Below is a small trained network, with its code and all its weights. Each question gives an input and a target symbol and asks what happens when units are switched off, that is, made to give their printed mean instead of their output.

import numpy as np


def w(rows, s, z=0):
    codes = np.array(rows[::2]) - 128.0
    scale = np.full(codes.shape[1], s)
    scale[-1] = z or s
    return codes * scale


def norm(h):
    return h / np.sqrt((h * h).mean(-1, keepdims=True) + 1e-5)


def f(y):
    return np.maximum(y, 0)


def softmax(a):
    e = np.exp(a - a.max(-1, keepdims=True))
    return e / e.sum(-1, keepdims=True)


def log_softmax(a):
    a = a - a.max(-1, keepdims=True)
    return a - np.log(np.exp(a).sum(-1, keepdims=True))


def net(x, mask):
    ids = ['βγδεηθλξπστφψ'.index(c) for c in x.split()]
    T = len(ids)
    res = E[ids] + P[:T]
    u = 0
    for l in range(2):
        r = norm(res)
        for j in range(2):
            rows = slice(2 * j, 2 * j + 2)
            q, k, v = (r @ M[l][rows].T for M in (Q, K, V))
            z = softmax(np.where(np.tri(T) > 0, q @ k.T / 2**0.5, -1e9)) @ v
            o = O[l][rows]
            res = res + np.where(mask[u + j], z, o[:, -1]) @ o[:, :-1]
        u += 2
        y = f(norm(res) @ A[l][:, :-1].T + A[l][:, -1])
        res = res + np.where(mask[u : u + 8], y, B[l][:, -1]) @ B[l][:, :-1]
        u += 8
    return log_softmax(norm(res)[-1] @ U[:, :-1].T + U[:, -1])


Q, K, V, O, A, B = {}, {}, {}, {}, {}, {}
E = w([
[107,146,207,140,72,150,82,82,93],'β',
[89,82,181,107,141,183,178,158,113],'γ',
[155,136,114,173,68,72,159,107,129],'δ',
[167,166,160,62,97,113,134,3,128],'ε',
[184,124,137,189,123,180,67,102,4],'η',
[59,129,192,120,65,93,159,148,174],'θ',
[96,97,64,126,186,93,141,116,141],'λ',
[121,123,166,134,113,111,242,219,109],'ξ',
[104,58,174,132,62,172,95,108,136],'π',
[174,135,109,107,140,132,178,37,116],'σ',
[116,177,127,182,85,92,84,53,121],'τ',
[81,186,88,158,171,78,125,91,113],'φ',
[101,39,157,71,153,135,108,162,167],'ψ',
],0.013)
P = w([
[135,194,94,132,120,192,118,207,148],'0',
[116,154,118,132,124,175,93,150,171],'1',
[104,120,144,164,142,162,108,111,174],'2',
[100,152,88,85,107,138,120,120,145],'3',
[94,92,165,181,152,141,136,82,166],'4',
[89,117,93,84,115,114,136,86,132],'5',
[103,61,192,193,161,102,151,69,147],'6',
[77,86,119,86,115,85,160,68,107],'7',
[93,54,185,155,159,80,172,43,100],'8',
[82,54,122,77,124,49,179,60,60],'9',
[83,20,193,136,152,29,191,56,46],'10',
[98,13,160,95,138,9,184,59,3],'11',
],0.0047)
Q[0] = w([
[17,64,199,131,88,145,76,96,196],'L0H1',
[62,59,84,92,254,128,149,120,179],'L0H1',
[86,70,219,61,77,220,97,170,109],'L0H2',
[172,219,146,179,53,139,68,10,87],'L0H2',
],0.032)
K[0] = w([
[104,24,252,158,95,114,127,107,144],'L0H1',
[91,38,99,122,237,112,151,134,161],'L0H1',
[136,49,209,82,69,205,110,141,133],'L0H2',
[133,242,158,213,50,126,81,53,60],'L0H2',
],0.034)
V[0] = w([
[78,143,34,43,52,112,118,173,43],'L0H1',
[128,136,133,144,141,148,129,119,133],'L0H1',
[145,150,131,156,122,156,155,169,209],'L0H2',
[125,229,71,92,96,255,93,176,215],'L0H2',
],0.0085)
O[0] = w([
[136,103,205,253,189,158,101,110,191,64],'L0H1',
[137,138,114,121,122,136,124,121,123,137],'L0H1',
[108,65,125,121,185,135,74,96,99,37],'L0H2',
[159,96,134,74,124,62,172,111,75,3],'L0H2',
],0.0032,0.0035)
A[0] = w([
[90,206,202,100,145,64,88,111,109,95],'L0N1',
[151,152,149,125,56,44,181,199,205,19],'L0N2',
[159,101,138,154,50,119,118,95,104,245],'L0N3',
[75,81,84,148,117,85,71,103,157,34],'L0N4',
[141,192,183,140,136,255,76,208,199,49],'L0N5',
[78,179,67,182,92,200,24,215,217,250],'L0N6',
[132,182,138,177,136,134,22,126,95,59],'L0N7',
[168,60,95,156,184,141,101,161,189,77],'L0N8',
],0.014,0.0027)
B[0] = w([
[77,199,171,37,133,103,133,71,167,201],'L0N1',
[153,184,108,192,127,152,185,227,217,174],'L0N2',
[171,129,127,172,38,126,131,111,187,245],'L0N3',
[102,117,152,193,90,51,65,113,102,223],'L0N4',
[112,80,114,50,150,242,205,162,93,151],'L0N5',
[100,117,116,47,158,246,211,141,173,191],'L0N6',
[104,116,64,201,144,111,17,174,113,183],'L0N7',
[87,104,119,75,163,180,135,93,203,177],'L0N8',
],0.014,0.011)
Q[1] = w([
[126,157,143,111,161,122,195,141,82],'L1H1',
[158,194,159,136,133,144,206,239,78],'L1H1',
[107,168,136,92,134,84,79,113,146],'L1H2',
[170,112,128,161,142,82,126,195,1],'L1H2',
],0.042)
K[1] = w([
[128,110,125,79,201,205,155,126,123],'L1H1',
[98,74,119,107,180,215,136,251,176],'L1H1',
[98,218,165,106,140,41,98,79,162],'L1H2',
[38,56,136,161,158,121,39,206,65],'L1H2',
],0.031)
V[1] = w([
[140,149,171,121,87,228,94,103,66],'L1H1',
[200,18,148,62,180,65,84,183,241],'L1H1',
[44,43,238,195,81,1,146,125,64],'L1H2',
[127,63,247,211,83,25,86,102,101],'L1H2',
],0.0052)
O[1] = w([
[107,57,126,178,181,153,130,93,144,125],'L1H1',
[112,155,86,101,110,176,151,157,1,97],'L1H1',
[149,85,13,66,119,196,114,150,126,2],'L1H2',
[140,186,103,43,186,186,151,172,93,66],'L1H2',
],0.0028,0.0035)
A[1] = w([
[132,137,182,144,171,99,191,220,99,66],'L1N1',
[133,91,192,163,88,175,107,159,29,157],'L1N2',
[138,69,122,130,118,18,103,169,80,142],'L1N3',
[144,55,254,41,150,107,65,204,120,20],'L1N4',
[104,55,173,133,146,26,90,134,107,52],'L1N5',
[192,100,74,204,161,146,109,228,102,100],'L1N6',
[69,198,160,126,196,147,120,146,58,4],'L1N7',
[244,144,2,131,165,156,116,101,131,155],'L1N8',
],0.019,0.0015)
B[1] = w([
[5,150,149,129,75,116,100,107,75,177],'L1N1',
[61,163,159,175,141,181,65,80,39,172],'L1N2',
[151,124,180,46,129,164,228,72,125,213],'L1N3',
[190,200,183,66,102,101,49,212,165,176],'L1N4',
[125,72,100,200,178,26,106,134,117,254],'L1N5',
[183,79,34,10,87,109,70,83,138,206],'L1N6',
[172,243,25,150,132,181,157,116,116,156],'L1N7',
[130,199,189,166,177,181,68,124,183,171],'L1N8',
],0.017,0.0077)
U = w([
[99,170,122,87,105,227,111,131,164,255],'β',
[94,159,184,127,153,158,106,174,1,81],'γ',
[222,85,51,166,87,152,192,195,177,76],'δ',
[208,127,170,104,115,50,198,66,105,167],'ε',
[201,82,77,95,155,186,63,78,78,49],'η',
[61,167,179,173,129,119,236,228,136,38],'θ',
[79,30,105,122,228,120,186,97,146,135],'λ',
[77,86,51,63,73,113,153,172,53,42],'ξ',
[130,39,182,215,64,209,170,107,57,67],'π',
[198,163,197,202,209,188,143,114,156,38],'σ',
[131,137,129,202,114,42,56,111,132,178],'τ',
[137,204,30,144,216,146,180,126,85,89],'φ',
[174,84,187,49,167,114,96,232,151,70],'ψ',
],0.0094,0.0087)

Each question gives the input, a string of symbols that net reads in full, and the target symbol t.
The units are the heads (2 rows each of Q, K, V and O) and the neurons (one row each of A and B). Each row of codes is followed by its name. A weight is (code - 128) times the scale printed after its matrix; where a second scale follows, it is the last column's (O, A, B and U).
mask holds one flag per unit, layer by layer, with each layer's heads first. A switched-off unit (its flag False) gives its mean, the last column of its rows in O or B, instead of its output. The means were averaged over made-up inputs and are rounded, as every weight is.
A unit's drop is (log p(t) with every unit on - log p(t) with that unit switched off) / (log p(t) with every unit on - log p(t) with every unit switched off).
The circuit of an input: a set's keep is (log p(t) with only the set's units on - log p(t) with every unit switched off) / (log p(t) with every unit on - log p(t) with every unit switched off). Starting from the 12 units with the biggest drops (on a tie, the unit counted first), units are removed one at a time, each time the one whose removal leaves the highest keep (on an exact tie, the one counted first), for as long as the keep stays at least 0.8.
units of the circuit, in order: the units of the circuit, biggest drop first
top k neurons: the k neurons with the biggest drops, biggest first
top k neurons in layer l: the k neurons of layer l with the biggest drops, biggest first
heads that matter: for each layer, one digit per head in row order, 1 if its drop is at least 0.15 and else 0, layers parted by /
input λ λ ψ δ η θ β ε δ λ θ λ, target ε: units of the circuit, in order	[L1N3 L0N6]
input δ λ λ, target λ: units of the circuit, in order	[L0N3]
input ψ β τ ψ σ λ λ δ δ ψ λ η, target β: top 2 neurons in layer 0	[L0N4 L0N3]
input θ τ β ψ β ψ τ τ τ γ, target γ: units of the circuit, in order	[L0N3 L0N1 L1N2]
input η β ε ψ β β λ δ λ β φ ψ, target ψ: top 2 neurons in layer 1	[L1N4 L1N3]
input φ β β θ τ ψ λ ψ, target τ: top 4 neurons in layer 0	[L0N6 L0N8 L0N4 L0N2]
input θ λ λ σ θ ξ γ π β λ π, target π: top 2 neurons	[L0N1 L1N2]
input λ σ τ β δ β λ λ σ, target σ: top 3 neurons	[L0N1 L0N4 L0N6]
input β λ ξ β η δ σ λ η τ π β, target ε: heads that matter	01 / 00
input φ ψ σ λ σ τ ξ σ λ ψ, target ψ: units of the circuit, in order	[L1N4 L0N3]
input δ λ τ φ λ η, target η: units of the circuit, in order	[L1N6 L0N1]
input γ τ ε δ ψ φ, target φ: heads that matter	00 / 00
input β θ δ ψ δ δ λ β ψ τ η ψ, target ε: units of the circuit, in order	[L1N3 L0N6]
input β λ φ τ ε, target ε: units of the circuit, in order	[L0N7 L0N8]
input λ ξ η γ φ ψ γ, target τ: units of the circuit, in order	[L0N6]
input σ λ ξ φ γ θ ψ λ σ β ψ φ, target φ: top 3 neurons	[L0N3 L1N7 L0N1]
input ψ σ λ ψ, target τ: top 3 neurons in layer 0	[L0N4 L0N6 L0N8]
input ψ λ π π ψ σ ψ β ε β γ, target γ: units of the circuit, in order	[L1N2 L0N1 L0N3]
input β τ β σ θ λ β, target ε: heads that matter	11 / 00
input γ β σ δ τ σ σ δ, target δ: top 2 neurons in layer 0	[L0N2 L0N3]
input λ φ λ π β λ λ λ π β ψ η, target β: units of the circuit, in order	[L1N5]
input β λ β λ ψ π δ, target β: top 3 neurons	[L1N5 L0N6 L0N7]
input γ τ ε, target ε: top 2 neurons	[L0N6 L0N7]
